Here is a tiny trained network, its code and every weight. The questions are about switching its units off for an input and a class, where a switched-off unit gives its printed mean instead of its output.

import numpy as np


def w(rows, s, z=0):
    codes = np.array(rows[::2]) - 128.0
    scale = np.full(codes.shape[1], s)
    scale[-1] = z or s
    return codes * scale


def f(y):
    return np.maximum(y, 0)


def log_softmax(a):
    a = a - a.max(-1, keepdims=True)
    return a - np.log(np.exp(a).sum(-1, keepdims=True))


def net(x, mask):
    res = np.array(x, float).reshape(1, 7) / 4 @ E
    y = f(res @ A[0][:, :-1].T + A[0][:, -1])
    res = res + np.where(mask, y, B[0][:, -1]) @ B[0][:, :-1]
    return log_softmax(res[-1] @ U[:, :-1].T + U[:, -1])


A, B = {}, {}
E = w([
[186,109,127,101,100,36,126,76,32],'x0',
[183,151,71,128,14,81,95,156,151],'x1',
[154,97,94,218,167,154,113,77,137],'x2',
[115,112,131,163,71,91,254,153,142],'x3',
[47,73,165,146,128,58,39,170,120],'x4',
[155,56,126,81,106,154,202,118,72],'x5',
[134,95,239,129,120,216,153,149,60],'x6',
],0.0079)
A[0] = w([
[203,128,154,97,98,127,132,97,66,134],'n1',
[108,154,161,132,116,157,160,161,149,65],'n2',
[135,97,101,131,130,24,128,96,97,194],'n3',
[115,137,157,129,142,169,139,142,135,39],'n4',
[181,133,69,119,78,125,134,134,133,143],'n5',
[121,128,105,144,127,119,131,136,152,136],'n6',
[141,81,141,166,185,194,191,65,96,227],'n7',
[108,132,170,88,110,129,208,148,111,183],'n8',
[92,60,214,129,137,141,78,143,83,216],'n9',
[150,69,121,53,128,150,149,123,88,254],'n10',
[114,122,117,155,138,125,63,127,140,50],'n11',
[97,173,124,106,205,125,74,95,121,134],'n12',
[108,160,116,109,117,83,99,148,136,18],'n13',
[85,150,104,148,137,134,103,158,175,49],'n14',
[137,94,100,129,127,12,125,87,95,206],'n15',
],0.011,0.003)
B[0] = w([
[205,156,133,84,134,115,105,94,67,207],'n1',
[116,142,110,165,142,63,161,152,126,167],'n2',
[109,80,74,157,61,116,136,171,152,239],'n3',
[126,93,89,166,125,88,136,132,153,163],'n4',
[171,123,98,141,38,132,96,132,128,213],'n5',
[127,141,141,126,110,152,105,112,153,171],'n6',
[157,29,109,158,121,224,82,100,179,252],'n7',
[88,133,176,83,164,130,215,162,102,210],'n8',
[58,96,154,137,55,255,189,205,202,239],'n9',
[128,76,161,44,132,148,134,122,81,218],'n10',
[77,161,184,101,148,137,166,147,131,199],'n11',
[148,200,161,118,126,140,60,78,148,236],'n12',
[122,91,127,141,140,165,101,103,180,183],'n13',
[140,153,144,78,135,116,104,101,85,210],'n14',
[102,71,62,159,43,115,136,177,152,254],'n15',
],0.0099,0.0091)
U = w([
[50,255,228,116,162,126,203,181,121,149],'0',
[28,45,119,129,112,153,207,220,160,135],'1',
[113,230,151,82,253,45,61,52,113,94],'2',
[206,134,190,41,181,173,81,13,66,191],'3',
[183,152,78,102,86,8,166,167,20,101],'4',
[154,111,64,221,84,145,44,104,193,178],'5',
[167,100,121,227,255,125,219,97,120,3],'6',
],0.0069,0.0032)

Each question gives the input, the list of numbers given to net, and the class t.
The units are the neurons (one row each of A and B). Each row of codes is followed by its name. A weight is (code - 128) times the scale printed after its matrix; where a second scale follows, it is the last column's (A, B and U).
mask holds one flag per neuron, in row order. A switched-off neuron (its flag False) gives its mean, the last column of its row in B, instead of its output. The means were averaged over made-up inputs and are rounded, as every weight is.
A unit's drop is (log p(t) with every unit on - log p(t) with that unit switched off) / (log p(t) with every unit on - log p(t) with every unit switched off).
The circuit of an input: a set's keep is (log p(t) with only the set's units on - log p(t) with every unit switched off) / (log p(t) with every unit on - log p(t) with every unit switched off). Starting from the 12 units with the biggest drops (on a tie, the unit counted first), units are removed one at a time, each time the one whose removal leaves the highest keep (on an exact tie, the one counted first), for as long as the keep stays at least 0.8.
units of the circuit, in order: the units of the circuit, biggest drop first
unit that matters most: the unit with the biggest drop
top k neurons: the k neurons with the biggest drops, biggest first
drop of u: that unit's drop, to one decimal
input [2,6,-4,-3,-1,8,-5], class 4: units of the circuit, in order => (n7 n9)
input [-2,7,-6,-8,-4,0,0], class 3: unit that matters most => n15
input [-5,-8,-8,5,1,0,-3], class 0: top 2 neurons => (n15 n3)
input [-3,-7,1,-4,4,-4,0], class 0: units of the circuit, in order => (n9 n12 n15 n11)
input [5,-5,8,3,7,-6,-3], class 1: top 2 neurons => (n11 n9)
input [4,8,-1,-4,3,8,4], class 4: units of the circuit, in order => (n1 n7)
input [-3,-2,6,-8,-6,2,-6], class 3: top 2 neurons => (n15 n3)
input [5,6,2,-3,0,8,4], class 4: top 2 neurons => (n1 n15)
input [3,-8,2,5,-8,-1,-3], class 6: units of the circuit, in order => (n9 n12 n15)
input [-8,8,2,0,-5,8,-1], class 5: top 2 neurons => (n5 n9)
input [8,0,5,-4,-1,5,1], class 5: top 2 neurons => (n15 n7)
input [6,-8,-5,3,-4,8,6], class 3: top 2 neurons => (n1 n10)
input [8,-3,-4,4,0,5,-5], class 4: top 3 neurons => (n9 n1 n7)
input [8,1,-3,5,0,-7,5], class 4: units of the circuit, in order => (n1)
input [-4,-7,5,3,-3,-5,-1], class 5: top 2 neurons => (n7 n8)
input [1,2,-5,6,-7,0,-2], class 4: drop of n9 => 0.2
input [-5,4,-1,-1,0,-1,1], class 0: drop of n1 => 0.1
input [8,-4,-7,-6,3,8,4], class 1: drop of n9 => 4.1
